[ -2   1 -20   5   0  20  15  -2  -6   4   0  -2  -3 -21  -1  15  26   6
  -2   5 -10  13  -4]  (30)
[ -3   7  13  -8 -15  25  29 -17 -10  23  -1  11  -1 -26   9 -27   5  10
   2   6  18   5   6]  (30)
[-10   0  25  -4  -5 -11   2  -6  -3  -8   8 -11  -3 -33 -17  -1  -4  -4
   3   2  13  -1   3]  (30)
[-15  -9  10 -29  -7  -9  19  -4 -12  -2  -1 -17  -4 -12  30  33 -12  -7
   9  11  33 -16  -8]  (30)
[  7  22  22  -5  -7   5  26   0  -4  -4  -3   4  -5 -18 -17 -19 -35 -11
   3   2  23  11  15]  (34)
[ -8 -15  16 -11  -3 -21  14  -4  -8  -5  -9  -1   1   9  27  12  -5  -3
  10   8  35 -20  -7]  (30)
[ -5  -7   2 -26   7 -12   0   1  -6   1  -4 -10 -10 -18   9  13 -12  -7
  -3   0  26  -9   3]  (30)
[ 19  11 -10   4  -5   0  16  12   2 -14  -2  -2  -8   7  -5  11 -17 -12
  -3   4  -5  11   7]  (34)
[-10  12   0  42  -2  12  24  -1 -10 -24  13  -1   2  -7 -22  31  14 -20
  19   7  -5   0 -12]  (34)
[  1  20  10  46  -4  16  16  -5   0 -13   6   8   4 -14 -26 -15  17  -9
  17   0 -12  18   4]  (34)
[  2   2  26 -12  -1 -15   6  -1  -3  -4  -5   5  -4  -8  -5 -15 -26  -6
   1  -2  30  -4  13]  (34)
[  2   9  15  10   2   1  13   2   1  -8  -6   3  -6  -4 -15  -5 -18  -9
  11  -2  13  11  16]  (34)
[ 19  -2  -9  11  -2   9  34   8   3  -4 -15  14 -10  32  24   2 -17 -18
  12   4  17   9  38]  (34)
[-30  -4  24  -9  -3  -7  17 -11 -15  -6  12 -22   1 -29 -12  46 -17  -8
   8   7  26 -16 -19]  (30)
[-11  -7  15 -15   8 -30 -10   1  -9 -16   4  -8  -3  -8 -16  21 -14 -12
  -2   1  27 -22 -14]  (34)
[-11  17  25   8  -6  -7  19   0 -13 -23   9 -14  -1 -19 -19  24 -23 -21
  14   8  22  -5 -13]  (34)
[  4  19  25 -25  -6  -9  25  -1 -10  -4  -3   0  -6 -17 -10 -14 -47 -17
  -4   4  40  -6   6]  (34)
[ -7  -7  27 -26  -3 -28  10  -2 -12  -4  -4  -5   2  -7  14   5 -33  -7
  -2   5  44 -23  -9]  (34)
[ -4  -6  34 -11  -7 -26   0  -5  -1  -5   1  -4   0 -19  -4 -19 -23  -2
   0   2  29 -12   2]  (34)
[-29  -4 -11 -23  -4   2  34  -6 -35 -10  12 -21  -3 -18  13  63   4 -21
   3  21  36 -29 -43]  (30)
[ -7  -3  23   6  -1  -8  13  -1  -1 -15  -4  -4  -8   0   1   9 -11 -13
  21  -1  23   0  21]  (34)
[  1 -10 -33 -16  12  11  10   8  -3  -4  -5 -13 -19   1  18  52  -1 -10
   0   0   4  -1  16]  (34)
[-15   2  42  -2 -13  -4  13 -19  -4  13   9  -3   8 -28 -20 -19 -32   8
   2   4  30 -10  -2]  (34)
[ -4   0  11 -14   1 -11  -5  -3  -6   0   6  -3  -1 -30 -17  -4  -3   0
 -10   1  13  -5  -1]  (30)
[ -2   2  21  -2 -11   1  33  -7  -9  -1  -3   5  -3 -17  11  -8 -11 -10
  11   8  32  -4   9]  (30)
[  2  -4  11   2  -3   9  -8  -9   6  12  -3   0  -4 -27 -12 -22  21  22
   1  -6  -8  24  20]  (30)
[ -4  -5  -1 -18   0   3  10  -3  -7   4  -2  -8 -10 -21   9  14   0  -1
  -1   4  18   0   4]  (30)
[ -6 -17  -5 -18  -2   7   0  -6  -6  10  -6  -4  -4 -10  17  14  21  11
   2   2  12   3   6]  (30)
[-21   2  10  -8  -1   4   3 -14 -12   6  10  -5   4 -28 -16  14  12   7
  -3   4   8 -11 -26]  (30)
[ -5   4  15 -51 -12  -3   7  -7  -9  25  -3  -7   2 -25  21 -17 -33   7
 -15   7  29 -11  -9]  (30)
[ -5  -8 -13 -29  12  -5  -5   5  -4   1  -4 -15 -15 -18  11  21  -3  -7
  -6  -1  14  -3  10]  (30)
[ -5   5  28 -15 -16  -8  20 -12 -11   5   7  -1   2 -26  -5 -10 -18   2
  -3  10  29 -11 -11]  (30)
[-20   5  19 -27  -4  -8 -11 -20 -14  17  16  -6   2 -34 -22 -13  -6  11
 -14   3  21 -26 -37]  (30)
[-13   8  -1 -15 -15  16  39  -9 -23   2   7  -6  -1 -26   8  32   4  -7
   0  18  23  -7 -21]  (30)
[  2  14   3  -4   4  -1   0   6  -2 -10   4  -8  -7 -18 -26  11 -17 -10
  -2  -1   2   6   5]  (34)
[-12   8  34   0  -7 -15   6  -7  -6 -14  14 -13   1 -40 -28  -6 -12  -8
   2   3  12  -3  -7]  (30)
[-11  -3  14   6   5 -15  -2   1  -5 -21   2 -11  -4  -2 -14  22  -4 -16
  13   2  15  -8  -4]  (34)
[-10  15  21  23 -10   8  32  -2 -11 -20   6  -6   3 -14  -7  15 -10 -22
  23   8  15   3   1]  (34)
[-16  10  44   1  -8 -18   4 -13  -4  -7  15  -9   4 -45 -32 -29 -15  -7
  -2   2  15  -5 -11]  (34)
